Below are the code and all the weights of a small trained network. Each question names an input and a class and asks about switching units off, where a switched-off unit gives its printed mean instead of its output.

import numpy as np


def w(rows, s, z=0):
    codes = np.array(rows[::2]) - 128.0
    scale = np.full(codes.shape[1], s)
    scale[-1] = z or s
    return codes * scale


def f(y):
    return y / 2 * (1 + np.tanh(0.7978845608 * (y + 0.044715 * y**3)))


def log_softmax(a):
    a = a - a.max(-1, keepdims=True)
    return a - np.log(np.exp(a).sum(-1, keepdims=True))


def net(x, mask):
    res = np.array(x, float).reshape(1, 4) / 4 @ E
    y = f(res @ A[0][:, :-1].T + A[0][:, -1])
    res = res + np.where(mask, y, B[0][:, -1]) @ B[0][:, :-1]
    return log_softmax(res[-1] @ U[:, :-1].T + U[:, -1])


A, B = {}, {}
E = w([
[164,90,179,46,120,69,107,167,171],'x0',
[76,107,8,143,182,90,168,178,82],'x1',
[185,196,80,76,59,168,182,158,139],'x2',
[126,174,156,71,194,105,168,80,61],'x3',
],0.015)
A[0] = w([
[74,173,59,234,121,181,165,88,80,29],'n0',
[104,131,66,111,166,80,163,207,123,75],'n1',
[106,114,137,162,171,159,99,97,139,64],'n2',
[125,172,153,74,146,72,165,88,64,104],'n3',
[110,78,77,213,79,186,89,218,195,62],'n4',
[186,70,130,64,135,73,141,147,165,5],'n5',
[98,62,148,164,171,108,75,126,93,178],'n6',
[162,199,75,124,94,169,170,139,111,102],'n7',
[98,81,124,54,152,65,146,207,146,26],'n8',
[71,63,148,187,184,83,105,91,121,154],'n9',
[116,201,144,124,206,119,181,94,66,118],'n10',
[178,194,64,63,77,178,205,194,149,143],'n11',
[116,213,179,162,96,184,97,57,149,52],'n12',
[80,126,10,156,151,108,150,152,83,47],'n13',
],0.013,0.003)
B[0] = w([
[209,67,112,106,199,233,164,162,46,218],'n0',
[143,130,158,124,142,52,58,180,178,201],'n1',
[126,177,117,161,129,173,135,127,115,156],'n2',
[115,61,60,92,73,46,222,139,184,197],'n3',
[126,48,36,40,84,58,235,93,163,221],'n4',
[153,76,127,141,157,242,119,155,45,189],'n5',
[69,205,147,164,139,73,151,94,130,196],'n6',
[101,188,154,210,159,108,154,96,99,206],'n7',
[156,108,109,115,170,234,141,191,47,195],'n8',
[45,182,152,189,159,112,116,34,92,209],'n9',
[144,73,70,83,52,137,196,87,170,205],'n10',
[55,194,184,218,135,93,125,37,104,254],'n11',
[185,57,203,59,176,99,33,210,140,189],'n12',
[99,124,255,61,113,102,47,189,163,223],'n13',
],0.011,0.024)
U = w([
[74,184,115,223,144,56,111,39,136,133],'0',
[96,71,29,84,39,55,188,105,220,111],'1',
[124,115,216,72,110,68,6,185,215,4],'2',
[139,95,94,143,167,217,132,150,71,222],'3',
],0.014,0.0028)

Each question gives the input, the list of numbers given to net, and the class t.
The units are the neurons (one row each of A and B). Each row of codes is followed by its name. A weight is (code - 128) times the scale printed after its matrix; where a second scale follows, it is the last column's (A, B and U).
mask holds one flag per neuron, in row order. A switched-off neuron (its flag False) gives its mean, the last column of its row in B, instead of its output. The means were averaged over made-up inputs and are rounded, as every weight is.
A unit's drop is (log p(t) with every unit on - log p(t) with that unit switched off) / (log p(t) with every unit on - log p(t) with every unit switched off).
The circuit of an input: a set's keep is (log p(t) with only the set's units on - log p(t) with every unit switched off) / (log p(t) with every unit on - log p(t) with every unit switched off). Starting from the 12 units with the biggest drops (on a tie, the unit counted first), units are removed one at a time, each time the one whose removal leaves the highest keep (on an exact tie, the one counted first), for as long as the keep stays at least 0.8.
units of the circuit, in order: the units of the circuit, biggest drop first
unit that matters most: the unit with the biggest drop
top k neurons: the k neurons with the biggest drops, biggest first
drop when u is switched off: that unit's drop, to one decimal
input [-4,-4,0,2], class 2: units of the circuit, in order => (n12)
input [-4,4,1,-2], class 2: top 2 neurons => (n13 n8)
input [-8,2,-7,-7], class 3: top 3 neurons => (n0 n11 n3)
input [7,-2,-2,6], class 3: top 4 neurons => (n5 n4 n8 n1)
input [2,8,8,3], class 0: top 3 neurons => (n11 n7 n12)
input [4,-8,-8,-8], class 0: top 2 neurons => (n9 n13)
input [4,-7,-2,-7], class 1: top 2 neurons => (n4 n13)
input [-4,6,4,0], class 2: top 2 neurons => (n13 n1)
input [6,0,-8,-7], class 0: top 2 neurons => (n9 n6)
input [-3,5,7,-5], class 0: top 2 neurons => (n11 n7)
input [7,8,-6,3], class 2: top 2 neurons => (n1 n13)
input [7,-5,-4,-5], class 3: top 2 neurons => (n5 n13)
input [6,-2,-7,-7], class 0: top 4 neurons => (n9 n6 n3 n10)
input [4,-4,-4,0], class 0: units of the circuit, in order => (n13)
input [-4,0,-6,7], class 1: top 3 neurons => (n10 n3 n11)
input [0,3,-5,-6], class 1: top 3 neurons => (n4 n11 n7)
input [-5,8,7,0], class 2: drop when n13 is switched off => 2.4
input [3,8,-3,-5], class 2: drop when n13 is switched off => 1.5
input [8,-3,5,-1], class 3: drop when n5 is switched off => 0.3
input [4,-5,1,7], class 1: unit that matters most => n3
input [-8,-4,0,5], class 3: drop when n0 is switched off => 0.8
